A =
113  129  120  144  138  123  134  107  138  119  150  115  135  140
127  137  120  121  108  125  124  123  128  137  117  112  129  124
124  124  121  127  126  118  130  128  127  133  123  123  121  120
114  122  123  130  116  118  129  131  127  131  120  127  125  125
124  123  138  127  126  126  117  132  134  136  134  126  132  121
125  121  128  121  122  119  118  132  123  127  124  124  122  118
124  134  128  125  123  124  126  131  126  128  127  118  127  128
127  125  126  135  131  123  118  130  127  127  129  129  132  122
120  128  123  131  116  123  127  133  130  129  123  118  127  133
132  127  124  129  133  144  130  131  123  129  118  131  130  126
A[0, 0] => 113
A[3, 13] => 125
A[1] => [127, 137, 120, 121, 108, 125, 124, 123, 128, 137, 117, 112, 129, 124]
A[7, 4] => 131
A[8, 3] => 131
A[:, 6] => [134, 124, 130, 129, 117, 118, 126, 118, 127, 130]
A[:, 8] => [138, 128, 127, 127, 134, 123, 126, 127, 130, 123]
A[7, 1] => 125
A[3] => [114, 122, 123, 130, 116, 118, 129, 131, 127, 131, 120, 127, 125, 125]
A[3, 11] => 127
A[2, 6] => 130
A[7, 5] => 123
A[2, 4] => 126
A[0, 6] => 134
A[1, 11] => 112
A[8, 9] => 129
A[0, 7] => 107
A[4, 12] => 132
A[1, 5] => 125
A[:, 1] => [129, 137, 124, 122, 123, 121, 134, 125, 128, 127]
A[8, 10] => 123
A[8, 2] => 123
A[6] => [124, 134, 128, 125, 123, 124, 126, 131, 126, 128, 127, 118, 127, 128]
A[7, 10] => 129
A[2, 11] => 123
A[7, 8] => 127
A[3, 3] => 130
A[:, 2] => [120, 120, 121, 123, 138, 128, 128, 126, 123, 124]
A[9, 9] => 129
A[:, 11] => [115, 112, 123, 127, 126, 124, 118, 129, 118, 131]
A[2, 10] => 123
A[1, 0] => 127
A[7, 11] => 129
A[8, 0] => 120
A[4] => [124, 123, 138, 127, 126, 126, 117, 132, 134, 136, 134, 126, 132, 121]

x =
array([[148, 132, 120, 121, 142, 145, 134, 116, 141, 129],
       [110, 136, 114, 139, 132, 119, 126, 143, 116, 135],
       [135, 128, 138, 123, 110, 132, 113, 137, 138, 125],
       [127, 136, 119, 123, 120, 137, 130, 143, 126, 127],
       [115, 119, 138, 142, 138, 106, 138, 115, 128, 130],
       [140, 140, 139, 110, 118, 140, 124, 120, 139, 126],
       [123, 135, 120, 133, 136, 121, 136, 140, 122, 122]])
Rows and columns are counted from 0.
row 0 col 0: 148
row 1 col 2: 114
row 5 col 3: 110
row 2 col 1: 128
row 6 col 2: 120
row 1 col 7: 143
row 5 col 9: 126
row 4 col 0: 115
row 0 col 9: 129
row 0 col 6: 134
row 1 col 8: 116
row 3 col 4: 120
row 0 col 1: 132
row 3 col 7: 143
row 3 col 0: 127
row 6 col 4: 136
row 6 col 1: 135
row 1 col 9: 135
row 4 col 8: 128
row 3 col 8: 126
row 5 col 4: 118
row 0 col 4: 142
row 0 col 7: 116
row 1 col 6: 126
row 1 col 0: 110
row 5 col 5: 140
row 6 col 5: 121
row 1 col 3: 139
row 0 col 8: 141
row 2 col 5: 132

data =
array([[104, 153, 124, 124, 133, 105, 149],
       [144,  98, 129, 137, 113, 148, 102]])
Rows and columns are counted from 0.
(0, 0) -> 104
(0, 4) -> 133
(0, 5) -> 105
(0, 6) -> 149
(1, 3) -> 137
(1, 1) -> 98

B =
[[122 125 113 136 134 129]
 [129 135 139 130 138 122]
 [123 122 127 125 128 130]
 [135 126 132 123 133 127]
 [151 136 133 130 132 128]
 [129 135 132 127 128 121]
 [127 110 129 120 121 129]
 [129 122 127 127 139 126]
 [130 126 122 126 131 127]
 [132 128 135 132 139 127]
 [129 129 131 116 118 126]
 [135 123 134 117 134 124]
 [119 127 134 125 125 128]
 [122 123 128 142 136 143]]
B[-14][-6] => 122
B[-5][2] => 135
B[-2][4] => 125
B[-3] => [135, 123, 134, 117, 134, 124]
B[11][-6] => 135
B[3][1] => 126
B[2][5] => 130
B[12][-5] => 127
B[-9] => [129, 135, 132, 127, 128, 121]
B[0][1] => 125
B[-10] => [151, 136, 133, 130, 132, 128]
B[4][1] => 136
B[:, 2] => [113, 139, 127, 132, 133, 132, 129, 127, 122, 135, 131, 134, 134, 128]
B[3][2] => 132
B[11][4] => 134
B[-9][-5] => 135
B[-7] => [129, 122, 127, 127, 139, 126]
B[-9][-2] => 128
B[-8][1] => 110
B[-5][-5] => 128
B[0][4] => 134
B[-5][-2] => 139
B[-8] => [127, 110, 129, 120, 121, 129]
B[12] => [119, 127, 134, 125, 125, 128]
B[-4][-4] => 131
B[-12][3] => 125
B[0][2] => 113
B[:, -6] => [122, 129, 123, 135, 151, 129, 127, 129, 130, 132, 129, 135, 119, 122]
B[-8][-1] => 129
B[13][1] => 123
B[:, -1] => [129, 122, 130, 127, 128, 121, 129, 126, 127, 127, 126, 124, 128, 143]
B[-1][-2] => 136
B[-4][0] => 129
B[-11] => [135, 126, 132, 123, 133, 127]

grid = [127 126 115 135 124 114 126 116 125 141 106 128 101 134 115]
grid[0]	127
grid[6]	126
grid[4]	124
grid[5]	114
grid[2]	115
grid[8]	125

M =
[[113 145 115 119]
 [137 110 140 125]
 [143 136 135 126]
 [112 120 104 107]
 [145 131 133 128]
 [120 139 128 121]
 [127 139 128 123]
 [128 133 145 151]
 [123 144 110 125]
 [141 106 143 128]
 [111 116 105 112]
 [147 141 133 131]
 [109 131 112 113]
 [139 114 140 123]]
Indices start at 0.
row 0 col 0 => 113
row 7 col 0 => 128
row 12 col 1 => 131
row 0 col 1 => 145
row 6 col 0 => 127
row 9 col 3 => 128
row 9 col 2 => 143
row 12 col 3 => 113
row 1 col 0 => 137
row 8 col 3 => 125
row 6 col 3 => 123
row 3 col 2 => 104
row 4 col 2 => 133
row 9 col 0 => 141
row 0 col 2 => 115
row 2 col 2 => 135
row 0 col 3 => 119
row 12 col 2 => 112
row 3 col 3 => 107
row 4 col 1 => 131

W =
[[117 110 138 144 123 125 104 110 108]
 [125 136 128 127 123 123 110 109 150]
 [141 103 146 152 127 146 116 117 117]
 [110 114 152 117 112 110 105 148 133]
 [147 123 147 103 106 113 145 133 148]
 [140 150 107 115 135 145 145 122 150]
 [119 135 141 148 124 111 150 133 148]
 [114 137 133 150 136 147 123 150 117]
 [115 133 113 129 143 139 111 136 127]
 [129 142 106 106 125 118 136 104 113]
 [141 107 112 127 136 105 150 130 142]
 [122 139 117 123 150 140 123 123 117]]
W[0][0] -> 117
W[1][0] -> 125
W[6][1] -> 135
W[:, 4] -> [123, 123, 127, 112, 106, 135, 124, 136, 143, 125, 136, 150]
W[3] -> [110, 114, 152, 117, 112, 110, 105, 148, 133]
W[4][5] -> 113
W[8][6] -> 111
W[0] -> [117, 110, 138, 144, 123, 125, 104, 110, 108]
W[4][0] -> 147
W[:, 7] -> [110, 109, 117, 148, 133, 122, 133, 150, 136, 104, 130, 123]
W[1][6] -> 110
W[4][6] -> 145
W[11][1] -> 139
W[2][7] -> 117
W[6] -> [119, 135, 141, 148, 124, 111, 150, 133, 148]
W[8][3] -> 129
W[0][3] -> 144
W[7][7] -> 150
W[7] -> [114, 137, 133, 150, 136, 147, 123, 150, 117]
W[7][3] -> 150
W[4][2] -> 147
W[9][4] -> 125
W[2][5] -> 146
W[0][1] -> 110
W[2] -> [141, 103, 146, 152, 127, 146, 116, 117, 117]
W[:, 1] -> [110, 136, 103, 114, 123, 150, 135, 137, 133, 142, 107, 139]
W[11][3] -> 123
W[0][5] -> 125
W[10][0] -> 141
W[6][7] -> 133
W[:, 2] -> [138, 128, 146, 152, 147, 107, 141, 133, 113, 106, 112, 117]
W[5][0] -> 140
W[9][0] -> 129
W[5][5] -> 145
W[10][7] -> 130

m =
[[115 114 143 124 131 133 133 134 140]
 [123 127 121 113 125 127 135 123 138]
 [123 123 136 134 133 131 128 132 129]
 [117 114 136 121 132 135 134 133 142]
 [129 128 115 119 129 129 132 124 134]
 [130 129 124 133 133 129 127 131 127]
 [126 121 127 119 129 131 133 129 137]
 [125 118 143 134 131 130 125 136 129]
 [147 150 109 134 126 118 119 119 111]
 [121 121 125 119 129 132 136 127 139]]
m[0,0] -> 115
m[7,7] -> 136
m[:, 8] -> [140, 138, 129, 142, 134, 127, 137, 129, 111, 139]
m[:, 3] -> [124, 113, 134, 121, 119, 133, 119, 134, 134, 119]
m[7,0] -> 125
m[:, 7] -> [134, 123, 132, 133, 124, 131, 129, 136, 119, 127]
m[1,3] -> 113
m[4,0] -> 129
m[6,7] -> 129
m[4,2] -> 115
m[9,1] -> 121
m[:, 5] -> [133, 127, 131, 135, 129, 129, 131, 130, 118, 132]
m[3,6] -> 134
m[0,6] -> 133
m[8,4] -> 126
m[7] -> [125, 118, 143, 134, 131, 130, 125, 136, 129]
m[5,1] -> 129
m[6] -> [126, 121, 127, 119, 129, 131, 133, 129, 137]
m[2,8] -> 129
m[3] -> [117, 114, 136, 121, 132, 135, 134, 133, 142]
m[0] -> [115, 114, 143, 124, 131, 133, 133, 134, 140]
m[5,4] -> 133
m[7,4] -> 131
m[1,4] -> 125
m[5,5] -> 129
m[8,6] -> 119
m[5,3] -> 133
m[2,7] -> 132
m[9] -> [121, 121, 125, 119, 129, 132, 136, 127, 139]
m[0,2] -> 143
m[6,0] -> 126
